Each row is followed by its group and then its class within the group.
[ -9  14   1   4 -21 -17 -17  -8  43 -20  12 -20   0 -25  28  -7  30  -5
 -12  10   8   9  12  -9 -23 -13  -5  20 -12  -6  -7 -17   4  10  11  30
  30  -3   9  -7  -7 -31  13  -6   9   2 -16  -3 -13  -7  -5   2  26  -1
  11  11   2  26 -33 -29  38  -4  16  21   1 -20 -13  -7 -35 -16 -30   7
  40  -8   4  -2  24 -15  -1 -24]  (86) Tuzo
[ -5  10  -6   2 -25  -5 -23  -7  42 -29  22 -30 -10 -23  27 -10  34  -4
   2   7  13  16   6   1 -33  -9  10  22 -15  -6  -6 -19  -4   6  12  36
  38  15   7  -6  -7 -43  21  -6  19   2 -15   9 -18   1  -4  -1  45   4
  12  -1   0  46 -37 -32  30   4  16  27 -13 -42 -14  -9 -36 -22 -35  12
  59   1   0  -7  23  -8 -17 -24]  (86) Tuzo
[ -4  24   3  -1   1 -16 -18  -7  57 -19  11 -12   4 -16  28  -5  41  -9
   4  20  17  15 -10  -1  -9 -12 -14  13  -9 -13 -20 -17   2  14  19   7
  37 -23  10 -11 -20  -4  -5 -17  -5  -6 -38 -30 -22   5  -6  -1  32  10
   8   4  23  27 -34 -27  29  14  18  23   8 -23 -13   7 -15  17 -31  -6
  33 -15   0 -20  38 -27   6 -19]  (86) ladig
[ 29 -26 -10   0  43  31  44  14 -51  -2  49 -17 -25  14 -50   0   6   8
  -8 -11 -23  30   1  -2  16  -9  67  -6 -28 -12  44  21  -6   9 -31  29
 -28  59 -12  22  23  51  10 -14  10  15  28  26 -15  30  37  -2 -44  14
 -18 -20   7  25  14 -18  -5  -4 -13 -29 -32  -1  30   3 -44 -22  15  -3
 -13   3   5  12 -46  30 -58  19]  (87) dekab
[ 21 -11  -2   2  51  11  26  15 -24  -7  58 -19 -14  14 -33   4  31   5
  -6  -7 -17  31  15  -5  23 -20  61   3 -25 -16  30  19  -5  22 -16  41
 -22  46  -8   8  12  70   6 -24   4  22  16   9 -22  31  35   5 -44  19
 -25 -19  19  15   9 -31  11 -13  -3 -17 -10  14  33   4 -47 -16   0   5
  -7 -16   8  18 -23  13 -51  16]  (87) Girap
[ 42 -29 -23 -13  45  37  64   9 -78  -1  28  -6 -42  18 -64  -9   4  -1
 -11 -26 -20  33 -17  -6  23   4  64 -15 -37  -6  51  15   0   8 -44  27
 -35  55 -14  51  23  28  -5 -14 -19   7  47  26 -94  14  42  -9 -56  17
   3 -19  -3  37  15 -13 -17  10 -15 -31 -36 -21  23   6 -49 -16  22 -27
 -37  32  -8   8 -43  43 -50  13]  (87) beg
[ 32 -24 -21   2  15 -36  29  -3 -55   4 -14  -5 -27 -24 -16 -10   0 -16
 -17 -11 -18  -6  57 -17   6   2   8   6 -43 -14   3 -11  10  23 -23  45
 -45   9 -13  67  -9 -12 -12 -16 -62   6  61 -14 -13 -33  15   4 -80 -14
  34   4 -17  11   8 -31  13  -1  21  27   2  21  18   6 -62 -39   4  -8
 -51  50 -22  41 -18  29  -3  -4]  (79) lona
[ 24 -15  -8   5  41   8  31   9 -40   4  25  -2 -15   5 -34   2   8   4
  -7  -9 -19  16  12  -6  23   1  42  -3 -27  -9  24  15  -3  14 -21  23
 -33  28 -14  25  13  49  -6 -15 -16   9  27   4 -12  13  28   1 -52  11
  -9  -6  11   6  18 -17  -1  -4  -5 -13  -7  19  30   6 -31 -13  14  -6
 -32   8   0  18 -29  18 -31  16]  (87) beg
[ -6  21   5   5   2 -23 -18  -8  57 -17  16 -10   6 -23  26   0  40  -9
   4  20   5   9   3   0  -4 -17 -14  16  -8 -10 -24 -12   0  16  12  17
  31 -19   0 -16 -19  10  -3 -16   4   1 -32 -28 -18   4  -5   0  21   5
   0   3  17  10 -24 -30  29   7  18  25  17  -5   2   4 -13  18 -34   0
  25 -20   3  -8  33 -30   2 -12]  (86) gepeg
[ 38 -29 -18  -5  37  51  55  18 -67 -12  53 -23 -49  21 -57  -9  10   9
  -5 -28 -18  49 -28   1  10  -3  82 -11 -36  -5  56  14  -3   2 -45  38
 -19  79 -10  38  25  21  14 -12   9   8  32  38 -35  32  45 -10 -29  14
  -5 -22  -6  56   6 -20 -12   6 -20 -33 -58 -43  13   2 -60 -28  10 -14
  -1  20   1   2 -44  46 -71  11]  (87) dekab
[ 24 -24 -10   2  48  27  38  16 -53  -6  59 -23 -23  12 -48   2  12  12
 -16 -16 -23  27   7  -3  16  -6  79  -3 -27  -9  47  25 -10   9 -28  44
 -34  69  -9  17  25  56  13 -16   8  25  31  35 -14  28  40   6 -48  16
 -22 -23   6  20  12 -21   0 -14 -15 -28 -28  14  31   0 -51 -28  13   6
  -8  -4   5  21 -45  32 -64  23]  (87) dekab
[ -7  12  -2   4 -31 -23 -25  -9  39 -23  -2 -24 -10 -28  31  -9  28 -16
  -1   8   9   2  17 -13 -23 -10 -12  18 -18 -11 -18 -24  16  13   7  36
  29  -8   6   4 -11 -51  10  -8  -6  -4 -10 -11 -17 -19 -10  -3  24  -5
  25   9  -4  34 -34 -34  45   3  25  38   0 -28 -15  -3 -35 -20 -35   5
  35   7  -2  -1  30 -11   7 -25]  (86) Tuzo
[-13  28   2   7  -6 -32 -32  -7  68 -24  30 -20   9 -27  34  -1  49  -8
   0  17  10  13   9  -2 -11 -21  -4  31 -12 -13 -18 -16   0  19  23  31
  36 -11   7 -24 -16   2   5 -15  13   4 -37 -19 -23   8  -6   5  32  10
   0   0  25  21 -32 -37  35   2  22  29  11 -13  -4  -1 -26   3 -43  11
  52 -29   7  -9  37 -32  -4 -18]  (86) gepeg
[-12  10   0   5 -36 -13 -30  -9  36 -11  -2 -17   0 -23  30  -6  11  -8
   1   8  10  -7  22  -1 -30 -13 -15   8   0  -9 -15 -18  -2   3  15  19
  24  -4   4  -9  -5 -49  15   6   9  -2  -9   7   3 -16 -11   1  31  -6
  15   8  -8  10 -21 -13  24  -5  13  30   0 -27 -17  -8 -20 -22 -26  15
  36  -2  -3   8  23 -10  11 -17]  (86) Tuzo
[-19  22   1   6 -32 -26 -39  -5  53 -13   8 -19   6 -28  37  -1  25  -8
   0  10  11 -10  16   0 -26 -16 -13  22  -5 -10 -21 -17  -3   9  20  17
  25 -10   5 -16  -8 -33  11  -4  12   4 -21   1  -7 -11 -14   5  33  -3
   9   4   5  12 -26 -24  31  -5  20  34   5 -11 -13 -10 -21 -18 -31  18
  46 -15  -1   3  29 -21   3 -19]  (86) Tuzo
[ 13 -22   1   6  32  10  21  18 -46   6  34 -14  -9  11 -38   3  -5   8
  -9 -13 -21   8  17  -7  14 -10  53  -2 -10  -4  34  22 -11   8 -22  21
 -39  47 -14   8  21  53   7  -3   7  22  26  31  -2  18  34  10 -46   8
 -26 -16   4  -7  27  -5  -6 -18 -13 -26 -12  31  23  -3 -22 -29  19  13
 -19 -10   3  26 -40  23 -45  18]  (87) dekab
[ 36 -11 -24  -5  23  -2  38  -2 -38 -14   9  -8 -37  -9 -20 -17  23  -9
 -10  -1 -12  23   3  -8  10   0  27  -4 -48 -14  18  -9   8  20 -19  40
 -13  14 -10  48   6  -3 -11 -21 -37  -3  33 -21 -33  -7  26  -8 -40   3
  23   0  -1  40 -13 -35   9  15   7   3 -16 -30  14  12 -62  -8  -3 -25
 -24  40 -12   7  -8  45 -14   0]  (79) tar
[ 22 -10  -6   2  29 -51  18   1 -29   9 -10   8  -5 -24  -9  -2   7 -15
 -11  -3 -17 -14  56 -22  33   0  -4   0 -37 -21 -10  -4  11  21  -4  34
 -41 -20 -16  46   2  26 -22 -26 -59   9  44 -38  -8 -24  16   6 -83  -7
  20   6   0 -21  10 -33  19  -6  21  25  32  49  34  12 -42 -13   2  -9
 -60  27 -17  38  -7   6   8   1]  (79) Zom
